Here is a tiny trained network, its code and every weight. The questions are about switching its units off for an input and a target symbol, where a switched-off unit gives its printed mean instead of its output.

import numpy as np


def w(rows, s, z=0):
    codes = np.array(rows[::2]) - 128.0
    scale = np.full(codes.shape[1], s)
    scale[-1] = z or s
    return codes * scale


def norm(h):
    return h / np.sqrt((h * h).mean(-1, keepdims=True) + 1e-5)


def f(y):
    return np.maximum(y, 0)


def softmax(a):
    e = np.exp(a - a.max(-1, keepdims=True))
    return e / e.sum(-1, keepdims=True)


def log_softmax(a):
    a = a - a.max(-1, keepdims=True)
    return a - np.log(np.exp(a).sum(-1, keepdims=True))


def net(x, mask):
    ids = ['αβγδξστ'.index(c) for c in x.split()]
    T = len(ids)
    res = E[ids] + P[:T]
    r = norm(res)
    for j in range(2):
        rows = slice(3 * j, 3 * j + 3)
        q, k, v = (r @ M[0][rows].T for M in (Q, K, V))
        z = softmax(np.where(np.tri(T) > 0, q @ k.T / 3**0.5, -1e9)) @ v
        o = O[0][rows]
        res = res + np.where(mask[j], z, o[:, -1]) @ o[:, :-1]
    y = f(norm(res) @ A[0][:, :-1].T + A[0][:, -1])
    res = res + np.where(mask[2:6], y, B[0][:, -1]) @ B[0][:, :-1]
    return log_softmax(norm(res)[-1] @ U[:, :-1].T + U[:, -1])


Q, K, V, O, A, B = {}, {}, {}, {}, {}, {}
E = w([
[127,125,107,98,163,174,140],'α',
[172,133,138,66,156,39,121],'β',
[80,53,116,93,118,111,132],'γ',
[111,159,136,174,134,60,42],'δ',
[165,111,118,3,151,141,163],'ξ',
[147,162,87,109,224,144,118],'σ',
[116,140,18,109,149,92,204],'τ',
],0.014)
P = w([
[2,134,155,140,155,166,32],'0',
[142,97,35,107,177,81,129],'1',
[179,146,27,148,147,151,149],'2',
[227,151,30,123,156,113,142],'3',
[241,167,32,159,140,116,194],'4',
[238,163,30,156,132,106,229],'5',
],0.0087)
Q[0] = w([
[123,117,244,178,15,149,113],'h1',
[137,160,109,145,113,109,130],'h1',
[112,144,222,153,106,139,149],'h1',
[99,103,231,176,49,163,66],'h2',
[151,129,196,147,56,163,62],'h2',
[146,98,159,129,83,151,158],'h2',
],0.011)
K[0] = w([
[251,105,110,135,136,120,162],'h1',
[172,73,157,126,139,141,122],'h1',
[190,132,134,154,88,103,164],'h1',
[192,87,143,162,112,128,166],'h2',
[205,136,198,169,121,99,215],'h2',
[141,111,142,191,99,128,207],'h2',
],0.012)
V[0] = w([
[155,191,97,241,191,122,81],'h1',
[131,191,192,175,56,54,53],'h1',
[22,24,161,240,74,121,78],'h1',
[184,138,175,37,189,254,39],'h2',
[161,127,119,79,152,95,71],'h2',
[217,68,70,108,152,113,138],'h2',
],0.0093)
O[0] = w([
[203,19,152,175,250,52,122,92],'h1',
[149,85,84,195,100,99,95,1],'h1',
[77,22,97,112,31,50,92,140],'h1',
[103,98,103,105,141,228,88,234],'h2',
[227,164,114,108,109,192,94,191],'h2',
[137,128,139,81,140,143,199,52],'h2',
],0.012,0.0071)
A[0] = w([
[182,139,102,117,69,197,41,224],'n1',
[130,160,248,85,152,96,148,179],'n2',
[208,128,109,129,230,147,100,2],'n3',
[123,151,96,94,70,92,139,35],'n4',
],0.012,0.0031)
B[0] = w([
[126,112,1,80,142,121,160,252],'n1',
[84,197,65,148,146,72,17,181],'n2',
[11,67,124,73,137,109,228,176],'n3',
[126,117,164,123,116,128,188,148],'n4',
],0.01,0.012)
U = w([
[102,208,148,137,154,53,178,106],'α',
[222,149,33,119,96,103,234,132],'β',
[210,90,131,195,124,130,91,149],'γ',
[104,70,180,138,202,148,217,71],'δ',
[71,129,71,95,159,127,36,223],'ξ',
[164,219,155,129,88,197,138,164],'σ',
[68,134,127,107,2,98,178,3],'τ',
],0.0077,0.0048)

Each question gives the input, a string of symbols that net reads in full, and the target symbol t.
The units are the heads (3 rows each of Q, K, V and O) and the neurons (one row each of A and B). Each row of codes is followed by its name. A weight is (code - 128) times the scale printed after its matrix; where a second scale follows, it is the last column's (O, A, B and U).
mask holds one flag per unit, heads first, then neurons. A switched-off unit (its flag False) gives its mean, the last column of its rows in O or B, instead of its output. The means were averaged over made-up inputs and are rounded, as every weight is.
A unit's drop is (log p(t) with every unit on - log p(t) with that unit switched off) / (log p(t) with every unit on - log p(t) with every unit switched off).
The circuit of an input: a set's keep is (log p(t) with only the set's units on - log p(t) with every unit switched off) / (log p(t) with every unit on - log p(t) with every unit switched off). Starting from all 6 units, units are removed one at a time, each time the one whose removal leaves the highest keep (on an exact tie, the one counted first), for as long as the keep stays at least 0.8.
units of the circuit, in order: the units of the circuit, biggest drop first
k most important neurons: the k neurons with the biggest drops, biggest first
heads that matter: for each layer, one digit per head in row order, 1 if its drop is at least 0.15 and else 0, layers parted by /
drop of u: that unit's drop, to one decimal
input τ α δ, target α: units of the circuit, in order : [h2, n1]
input σ γ γ, target δ: heads that matter : 10
input ξ ξ α σ, target σ: heads that matter : 10
input ξ γ γ, target σ: units of the circuit, in order : [h1]
input γ ξ δ γ δ, target τ: 2 most important neurons : [n4, n2]
input σ ξ δ δ, target δ: units of the circuit, in order : [h1, n3]
input β γ δ, target β: 2 most important neurons : [n1, n2]
input τ β ξ, target α: units of the circuit, in order : [h2, n1]
input τ α γ, target α: drop of n1 : 0.2
input δ τ σ ξ τ σ, target γ: drop of h1 : 1.2
input ξ ξ δ, target σ: drop of n1 : -0.1
input β γ α τ δ, target β: 2 most important neurons : [n2, n1]
input σ β σ, target δ: 2 most important neurons : [n3, n2]
input σ γ τ ξ σ, target δ: most important neuron : [n3]
input τ τ δ ξ τ ξ, target α: 2 most important neurons : [n1, n2]
